Below is a small trained network, with its code and all its weights. Each question gives an input and a class and asks what happens when units are switched off, that is, made to give their printed mean instead of their output.

import numpy as np


def w(rows, s, z=0):
    codes = np.array(rows[::2]) - 128.0
    scale = np.full(codes.shape[1], s)
    scale[-1] = z or s
    return codes * scale


def norm(h):
    return h / np.sqrt((h * h).mean(-1, keepdims=True) + 1e-5)


def f(y):
    return y / 2 * (1 + np.tanh(0.7978845608 * (y + 0.044715 * y**3)))


def log_softmax(a):
    a = a - a.max(-1, keepdims=True)
    return a - np.log(np.exp(a).sum(-1, keepdims=True))


def net(x, mask):
    res = np.array(x, float).reshape(1, 4) / 4 @ E
    u = 0
    for l in range(4):
        y = f(norm(res) @ A[l][:, :-1].T + A[l][:, -1])
        res = res + np.where(mask[u : u + 4], y, B[l][:, -1]) @ B[l][:, :-1]
        u += 4
    return log_softmax(norm(res)[-1] @ U[:, :-1].T + U[:, -1])


A, B = {}, {}
E = w([
[193,253,104,143],'x0',
[233,134,198,57],'x1',
[129,103,32,192],'x2',
[126,123,63,30],'x3',
],0.0051)
A[0] = w([
[90,120,242,179,118],'0.n0',
[116,78,212,224,1],'0.n1',
[116,174,22,19,73],'0.n2',
[190,1,85,145,182],'0.n3',
],0.0068,0.0027)
B[0] = w([
[167,72,180,95,236],'0.n0',
[161,210,130,171,186],'0.n1',
[61,251,189,126,247],'0.n2',
[206,124,2,37,254],'0.n3',
],0.0073,0.002)
A[1] = w([
[182,197,179,255,5],'1.n0',
[85,97,67,234,73],'1.n1',
[66,103,100,36,140],'1.n2',
[90,213,31,161,106],'1.n3',
],0.0068,0.0011)
B[1] = w([
[181,41,179,146,250],'1.n0',
[119,181,3,175,201],'1.n1',
[83,54,234,79,197],'1.n2',
[97,114,152,102,241],'1.n3',
],0.0076,0.0026)
A[2] = w([
[199,176,149,209,27],'2.n0',
[153,142,230,107,225],'2.n1',
[46,177,14,253,106],'2.n2',
[105,131,112,121,2],'2.n3',
],0.0057,0.0019)
B[2] = w([
[156,141,210,178,152],'2.n0',
[95,245,181,232,252],'2.n1',
[41,3,6,193,233],'2.n2',
[118,99,159,40,98],'2.n3',
],0.0055,0.0031)
A[3] = w([
[205,163,253,130,254],'3.n0',
[76,35,252,125,126],'3.n1',
[229,14,55,141,45],'3.n2',
[21,210,85,98,97],'3.n3',
],0.0062,0.0025)
B[3] = w([
[132,133,39,177,254],'3.n0',
[164,49,165,136,169],'3.n1',
[121,169,101,2,150],'3.n2',
[34,127,135,139,157],'3.n3',
],0.008,0.0061)
U = w([
[145,97,94,38,105],'0',
[67,71,50,160,136],'1',
[185,115,183,189,255],'2',
[38,180,168,120,109],'3',
[192,124,81,94,35],'4',
[149,10,184,106,63],'5',
[192,248,117,144,60],'6',
],0.017,0.0054)

Each question gives the input, the list of numbers given to net, and the class t.
The units are the neurons (one row each of A and B). Each row of codes is followed by its name. A weight is (code - 128) times the scale printed after its matrix; where a second scale follows, it is the last column's (A, B and U).
mask holds one flag per neuron, layer by layer. A switched-off neuron (its flag False) gives its mean, the last column of its row in B, instead of its output. The means were averaged over made-up inputs and are rounded, as every weight is.
A unit's drop is (log p(t) with every unit on - log p(t) with that unit switched off) / (log p(t) with every unit on - log p(t) with every unit switched off).
The circuit of an input: a set's keep is (log p(t) with only the set's units on - log p(t) with every unit switched off) / (log p(t) with every unit on - log p(t) with every unit switched off). Starting from the 12 units with the biggest drops (on a tie, the unit counted first), units are removed one at a time, each time the one whose removal leaves the highest keep (on an exact tie, the one counted first), for as long as the keep stays at least 0.8.
circuit, biggest first: the units of the circuit, biggest drop first
top k neurons: the k neurons with the biggest drops, biggest first
top k neurons in layer l: the k neurons of layer l with the biggest drops, biggest first
input [-8,-4,-5,7], class 5: circuit, biggest first -> (1.n2 3.n1)
input [-4,-1,2,-1], class 0: circuit, biggest first -> (0.n3 3.n2)
input [7,-1,-3,-4], class 2: top 2 neurons -> (1.n0 0.n3)
input [-4,2,5,-1], class 0: circuit, biggest first -> (0.n3 3.n2)
input [-7,-3,-8,-5], class 2: top 2 neurons -> (0.n1 2.n1)
input [-3,6,1,-1], class 0: top 2 neurons -> (0.n3 0.n2)
input [0,6,0,1], class 6: top neuron in layer 3 -> (3.n1)
input [6,-2,-1,2], class 3: circuit, biggest first -> (3.n3 1.n3)
input [5,-4,-7,0], class 2: circuit, biggest first -> (0.n3 1.n0)
input [-1,7,5,-6], class 4: top 3 neurons -> (0.n3 0.n2 3.n2)
input [-7,0,3,-8], class 4: top 3 neurons -> (0.n3 0.n0 3.n2)
input [1,4,3,2], class 6: top 2 neurons -> (2.n2 0.n2)
input [1,-6,-8,-1], class 2: top 3 neurons in layer 0 -> (0.n0 0.n2 0.n3)
input [-1,8,5,-5], class 4: circuit, biggest first -> (0.n3)
input [-2,-2,4,6], class 3: circuit, biggest first -> (0.n2 3.n0)
input [-8,2,1,0], class 0: circuit, biggest first -> (0.n3 3.n2)
input [-8,-8,-5,0], class 5: top 2 neurons -> (1.n2 3.n0)
input [6,-5,-1,3], class 3: top 2 neurons -> (0.n2 3.n0)
input [-8,-6,-2,3], class 5: top 2 neurons -> (1.n2 3.n0)
input [6,-4,-7,3], class 3: circuit, biggest first -> (3.n3)
